Here is a tiny trained network, its code and every weight. The questions are about switching its units off for an input and a class, where a switched-off unit gives its printed mean instead of its output.

import numpy as np


def w(rows, s, z=0):
    codes = np.array(rows[::2]) - 128.0
    scale = np.full(codes.shape[1], s)
    scale[-1] = z or s
    return codes * scale


def norm(h):
    return h / np.sqrt((h * h).mean(-1, keepdims=True) + 1e-5)


def f(y):
    return y / 2 * (1 + np.tanh(0.7978845608 * (y + 0.044715 * y**3)))


def log_softmax(a):
    a = a - a.max(-1, keepdims=True)
    return a - np.log(np.exp(a).sum(-1, keepdims=True))


def net(x, mask):
    res = np.array(x, float).reshape(1, 7) / 4 @ E
    u = 0
    for l in range(3):
        y = f(norm(res) @ A[l][:, :-1].T + A[l][:, -1])
        res = res + np.where(mask[u : u + 5], y, B[l][:, -1]) @ B[l][:, :-1]
        u += 5
    return log_softmax(norm(res)[-1] @ U[:, :-1].T + U[:, -1])


A, B = {}, {}
E = w([
[195,51,53,166,100,168,227,92,21,22],'x0',
[192,112,152,57,120,222,95,189,154,128],'x1',
[168,74,159,95,116,166,201,43,172,130],'x2',
[188,132,44,137,80,56,84,127,147,149],'x3',
[98,229,157,69,41,148,236,95,67,207],'x4',
[200,96,100,122,109,121,253,100,181,194],'x5',
[31,77,94,199,144,193,75,102,193,70],'x6',
],0.0057)
A[0] = w([
[110,75,58,85,143,138,216,121,64,35,133],'0.n0',
[108,134,141,79,176,223,139,155,191,128,109],'0.n1',
[63,170,168,133,141,125,175,78,50,142,4],'0.n2',
[120,116,98,223,93,87,75,77,4,77,37],'0.n3',
[122,80,89,159,182,110,2,102,181,158,148],'0.n4',
],0.0059,0.0028)
B[0] = w([
[135,125,167,18,126,169,44,156,53,124,231],'0.n0',
[155,82,198,86,60,48,136,132,55,72,177],'0.n1',
[97,166,74,180,155,113,213,162,246,205,166],'0.n2',
[217,71,42,160,64,51,130,38,93,110,214],'0.n3',
[111,157,203,146,180,195,85,2,146,105,252],'0.n4',
],0.0079,0.0041)
A[1] = w([
[194,11,131,200,126,226,222,149,170,119,117],'1.n0',
[158,37,148,37,163,130,88,135,240,118,254],'1.n1',
[138,83,74,77,52,234,98,131,157,46,11],'1.n2',
[163,241,31,94,120,117,255,155,179,166,45],'1.n3',
[64,102,50,187,201,148,44,30,197,113,140],'1.n4',
],0.0059,0.0021)
B[1] = w([
[60,127,174,106,158,117,35,70,127,137,158],'1.n0',
[144,80,177,101,234,2,61,41,161,162,213],'1.n1',
[96,175,132,91,107,120,88,106,98,74,173],'1.n2',
[102,192,49,106,145,125,250,161,132,168,214],'1.n3',
[228,135,195,164,117,37,30,76,160,185,253],'1.n4',
],0.0087,0.0051)
A[2] = w([
[167,104,154,92,124,66,217,71,2,175,252],'2.n0',
[101,238,99,173,54,70,107,117,165,214,52],'2.n1',
[192,105,140,28,166,112,176,96,200,172,142],'2.n2',
[148,136,118,136,165,198,243,93,147,126,125],'2.n3',
[136,68,165,148,197,182,99,186,130,84,113],'2.n4',
],0.0073,0.0031)
B[2] = w([
[91,106,77,209,82,136,127,117,125,119,255],'2.n0',
[103,61,173,61,145,129,161,86,57,152,194],'2.n1',
[130,116,104,224,135,93,127,112,121,241,196],'2.n2',
[144,76,170,106,184,161,137,166,191,114,162],'2.n3',
[127,151,206,128,138,78,249,171,119,213,139],'2.n4',
],0.013,0.008)
U = w([
[87,118,47,178,118,111,228,140,121,223,143],'0',
[120,201,168,98,188,117,104,236,183,101,96],'1',
[212,220,48,85,188,163,158,136,254,43,5],'2',
[158,71,5,171,43,154,121,117,76,28,137],'3',
[86,149,111,123,162,196,197,174,248,109,97],'4',
[57,126,154,24,141,151,132,139,78,62,142],'5',
[174,106,156,157,184,88,2,63,160,144,151],'6',
],0.014,0.015)

Each question gives the input, the list of numbers given to net, and the class t.
The units are the neurons (one row each of A and B). Each row of codes is followed by its name. A weight is (code - 128) times the scale printed after its matrix; where a second scale follows, it is the last column's (A, B and U).
mask holds one flag per neuron, layer by layer. A switched-off neuron (its flag False) gives its mean, the last column of its row in B, instead of its output. The means were averaged over made-up inputs and are rounded, as every weight is.
A unit's drop is (log p(t) with every unit on - log p(t) with that unit switched off) / (log p(t) with every unit on - log p(t) with every unit switched off).
The circuit of an input: a set's keep is (log p(t) with only the set's units on - log p(t) with every unit switched off) / (log p(t) with every unit on - log p(t) with every unit switched off). Starting from the 12 units with the biggest drops (on a tie, the unit counted first), units are removed one at a time, each time the one whose removal leaves the highest keep (on an exact tie, the one counted first), for as long as the keep stays at least 0.8.
circuit, biggest first: the units of the circuit, biggest drop first
unit that matters most: the unit with the biggest drop
k most important neurons: the k neurons with the biggest drops, biggest first
k most important neurons of layer l: the k neurons of layer l with the biggest drops, biggest first
drop of u: that unit's drop, to one decimal
input [7,3,-8,-4,-1,6,3], class 5: 2 most important neurons of layer 2 -> (2.n2; 2.n4)
input [7,-3,7,-8,0,-3,8], class 5: most important neuron -> (0.n0)
input [3,0,3,-2,-1,-1,3], class 5: 3 most important neurons of layer 1 -> (1.n4; 1.n2; 1.n3)
input [8,5,-4,-6,-4,-7,3], class 5: circuit, biggest first -> (2.n4; 2.n2)
input [0,6,-7,1,8,-6,2], class 5: 2 most important neurons -> (2.n0; 2.n2)
input [-6,8,-4,-3,3,-6,-2], class 1: 2 most important neurons -> (2.n1; 1.n4)
input [-8,5,7,4,5,-2,-2], class 0: 4 most important neurons -> (2.n2; 0.n4; 1.n4; 0.n0)
input [1,8,-6,-5,-1,-6,-3], class 5: 4 most important neurons -> (1.n4; 2.n2; 0.n2; 0.n1)
input [3,4,6,-4,6,2,4], class 3: 2 most important neurons of layer 0 -> (0.n1; 0.n4)
input [3,3,0,-3,-2,-4,-3], class 5: 4 most important neurons -> (1.n4; 2.n4; 1.n3; 2.n2)
input [7,7,-1,-1,-4,-1,3], class 5: 2 most important neurons of layer 2 -> (2.n2; 2.n4)
input [2,6,2,4,6,-1,8], class 5: 2 most important neurons of layer 2 -> (2.n0; 2.n2)
input [0,0,6,-6,4,-8,4], class 5: 2 most important neurons of layer 2 -> (2.n2; 2.n0)
input [-2,-2,1,-2,2,-3,-2], class 0: circuit, biggest first -> (0.n2)
input [5,2,-2,-4,-3,-8,-2], class 3: drop of 0.n3 -> 2.0
input [6,-5,2,-3,-6,-2,-2], class 3: drop of 0.n3 -> 0.2
input [7,8,-4,-5,-4,-2,-6], class 5: 2 most important neurons of layer 2 -> (2.n4; 2.n2)
input [7,-6,-1,-6,3,-7,-5], class 3: 2 most important neurons of layer 0 -> (0.n0; 0.n3)
input [5,4,-3,-1,4,6,3], class 3: drop of 0.n4 -> 0.3
input [3,5,-6,-5,-5,-6,-5], class 5: drop of 2.n2 -> 0.2
input [-7,6,-7,-7,3,-5,0], class 1: unit that matters most -> 2.n1
